Below are the code and all the weights of a small trained network. Each question names an input and a target symbol and asks about switching units off, where a switched-off unit gives its printed mean instead of its output.

import numpy as np


def w(rows, s, z=0):
    codes = np.array(rows[::2]) - 128.0
    scale = np.full(codes.shape[1], s)
    scale[-1] = z or s
    return codes * scale


def f(y):
    return y / 2 * (1 + np.tanh(0.7978845608 * (y + 0.044715 * y**3)))


def softmax(a):
    e = np.exp(a - a.max(-1, keepdims=True))
    return e / e.sum(-1, keepdims=True)


def log_softmax(a):
    a = a - a.max(-1, keepdims=True)
    return a - np.log(np.exp(a).sum(-1, keepdims=True))


def net(x, mask):
    ids = ['αβγδηθλπστψ'.index(c) for c in x.split()]
    T = len(ids)
    res = E[ids] + P[:T]
    u = 0
    for l in range(2):
        q, k, v = (res @ M[l].T for M in (Q, K, V))
        z = softmax(np.where(np.tri(T) > 0, q @ k.T / 3**0.5, -1e9)) @ v
        res = res + np.where(mask[u], z, O[l][:, -1]) @ O[l][:, :-1]
        u += 1
        y = f(res @ A[l][:, :-1].T + A[l][:, -1])
        res = res + np.where(mask[u : u + 12], y, B[l][:, -1]) @ B[l][:, :-1]
        u += 12
    return log_softmax(res[-1] @ U[:, :-1].T + U[:, -1])


Q, K, V, O, A, B = {}, {}, {}, {}, {}, {}
E = w([
[163,114,144],'α',
[182,135,116],'β',
[189,88,112],'γ',
[167,122,97],'δ',
[141,97,204],'η',
[216,132,68],'θ',
[155,123,143],'λ',
[169,96,131],'π',
[131,86,183],'σ',
[152,63,99],'τ',
[102,10,203],'ψ',
],0.013)
P = w([
[124,74,123],'0',
[124,181,164],'1',
[97,135,97],'2',
[151,4,83],'3',
[131,185,181],'4',
[195,120,127],'5',
],0.021)
Q[0] = w([
[131,4,75],'L0H0',
[253,121,155],'L0H0',
[96,7,105],'L0H0',
],0.011)
K[0] = w([
[52,156,28],'L0H0',
[172,117,166],'L0H0',
[4,184,115],'L0H0',
],0.014)
V[0] = w([
[77,77,191],'L0H0',
[20,96,88],'L0H0',
[10,92,162],'L0H0',
],0.012)
O[0] = w([
[101,165,96,253],'L0H0',
[220,94,140,155],'L0H0',
[253,146,161,193],'L0H0',
],0.012,0.0056)
A[0] = w([
[169,138,131,68],'L0N0',
[93,250,86,139],'L0N1',
[112,175,64,102],'L0N2',
[122,225,206,254],'L0N3',
[160,210,82,118],'L0N4',
[98,111,91,93],'L0N5',
[116,170,110,64],'L0N6',
[157,41,142,132],'L0N7',
[115,61,53,85],'L0N8',
[107,176,222,56],'L0N9',
[169,146,111,80],'L0N10',
[165,65,130,205],'L0N11',
],0.015,0.0086)
B[0] = w([
[92,127,157,148],'L0N0',
[150,236,163,163],'L0N1',
[254,166,194,133],'L0N2',
[93,26,106,232],'L0N3',
[103,86,118,149],'L0N4',
[193,72,184,132],'L0N5',
[163,114,209,124],'L0N6',
[115,186,143,236],'L0N7',
[239,79,118,178],'L0N8',
[200,200,124,161],'L0N9',
[64,152,208,145],'L0N10',
[58,191,91,252],'L0N11',
],0.0093,0.014)
Q[1] = w([
[120,95,189],'L1H0',
[100,207,254],'L1H0',
[175,150,225],'L1H0',
],0.0068)
K[1] = w([
[139,163,254],'L1H0',
[244,231,122],'L1H0',
[84,80,215],'L1H0',
],0.0056)
V[1] = w([
[163,132,75],'L1H0',
[216,128,177],'L1H0',
[246,186,121],'L1H0',
],0.013)
O[1] = w([
[146,154,61,156],'L1H0',
[76,140,140,80],'L1H0',
[11,132,129,250],'L1H0',
],0.011,0.0024)
A[1] = w([
[87,131,155,125],'L1N0',
[182,113,143,120],'L1N1',
[126,61,106,166],'L1N2',
[66,120,137,122],'L1N3',
[141,138,230,122],'L1N4',
[227,188,144,179],'L1N5',
[165,152,146,88],'L1N6',
[167,88,93,156],'L1N7',
[111,199,225,116],'L1N8',
[143,92,122,200],'L1N9',
[165,2,113,1],'L1N10',
[197,102,168,94],'L1N11',
],0.012,0.007)
B[1] = w([
[154,90,130,176],'L1N0',
[142,116,115,153],'L1N1',
[141,85,132,187],'L1N2',
[177,121,123,181],'L1N3',
[124,141,77,191],'L1N4',
[105,186,179,216],'L1N5',
[101,98,141,123],'L1N6',
[159,89,131,198],'L1N7',
[94,78,116,253],'L1N8',
[185,116,126,191],'L1N9',
[2,142,155,178],'L1N10',
[138,129,81,159],'L1N11',
],0.014,0.0067)
U = w([
[120,132,92,109],'α',
[80,161,207,169],'β',
[115,126,62,78],'γ',
[117,141,122,248],'δ',
[108,24,184,93],'η',
[131,163,251,138],'θ',
[122,130,136,179],'λ',
[132,106,87,126],'π',
[152,94,114,147],'σ',
[79,174,39,1],'τ',
[10,138,152,97],'ψ',
],0.013,0.0067)

Each question gives the input, a string of symbols that net reads in full, and the target symbol t.
The units are the heads (3 rows each of Q, K, V and O) and the neurons (one row each of A and B). Each row of codes is followed by its name. A weight is (code - 128) times the scale printed after its matrix; where a second scale follows, it is the last column's (O, A, B and U).
mask holds one flag per unit, layer by layer, with each layer's heads first. A switched-off unit (its flag False) gives its mean, the last column of its rows in O or B, instead of its output. The means were averaged over made-up inputs and are rounded, as every weight is.
A unit's drop is (log p(t) with every unit on - log p(t) with that unit switched off) / (log p(t) with every unit on - log p(t) with every unit switched off).
The circuit of an input: a set's keep is (log p(t) with only the set's units on - log p(t) with every unit switched off) / (log p(t) with every unit on - log p(t) with every unit switched off). Starting from the 12 units with the biggest drops (on a tie, the unit counted first), units are removed one at a time, each time the one whose removal leaves the highest keep (on an exact tie, the one counted first), for as long as the keep stays at least 0.8.
units of the circuit, in order: the units of the circuit, biggest drop first
k most important neurons: the k neurons with the biggest drops, biggest first
k most important neurons of layer l: the k neurons of layer l with the biggest drops, biggest first
input η β θ δ β, target ψ: units of the circuit, in order : L1H0
input θ π β, target β: 4 most important neurons of layer 0 : L0N3; L0N1; L0N2; L0N7
input η η θ η θ, target ψ: units of the circuit, in order : L0N1; L1H0
input ψ η η ψ, target θ: units of the circuit, in order : L0N8; L0N3; L1N5; L1H0
input λ ψ θ, target θ: 3 most important neurons : L1N5; L0N2; L0N3
input σ θ τ π, target τ: 4 most important neurons of layer 0 : L0N11; L0N3; L0N7; L0N1
input π η ψ γ, target ψ: units of the circuit, in order : L0H0; L0N10; L0N7; L1H0
input σ β ψ η τ, target η: 3 most important neurons : L0N11; L0N3; L0N7
input ψ η η σ, target θ: units of the circuit, in order : L0N3; L1N5; L1H0
input β δ τ η, target τ: 3 most important neurons of layer 0 : L0N11; L0N3; L0N7
input ψ η η λ, target θ: 3 most important neurons : L0N8; L0N3; L1N5
input ψ η ψ λ, target ψ: 2 most important neurons : L1N8; L0N10
input θ γ θ β, target η: units of the circuit, in order : L0N8; L1N10; L1N7
input ψ ψ ψ δ ψ ψ, target ψ: 3 most important neurons : L1N8; L0N11; L1N4
input τ ψ ψ π, target ψ: 3 most important neurons : L0N10; L1N8; L0N7
input ψ γ β, target β: 3 most important neurons of layer 0 : L0N3; L0N1; L0N2
input ψ ψ θ, target θ: 3 most important neurons : L0N3; L0N2; L0N8
input λ ψ σ σ, target β: 2 most important neurons : L0N7; L0N11
input η π ψ β, target ψ: 3 most important neurons : L0N10; L1N8; L0N7
input ψ π η β, target θ: 2 most important neurons of layer 0 : L0N8; L0N3
input π η σ ψ, target β: units of the circuit, in order : L0N7; L0N3
input ψ α ψ β π η, target η: 3 most important neurons : L0N11; L0N7; L0N1
input δ η η β, target θ: most important neuron : L1N5
input ψ λ τ δ λ, target η: units of the circuit, in order : L0N3
input λ η η η, target θ: 2 most important neurons of layer 0 : L0N8; L0N7
input α ψ η γ, target θ: 3 most important neurons : L1N5; L0N8; L0N7
input σ ψ π ψ σ, target η: units of the circuit, in order : L0N3
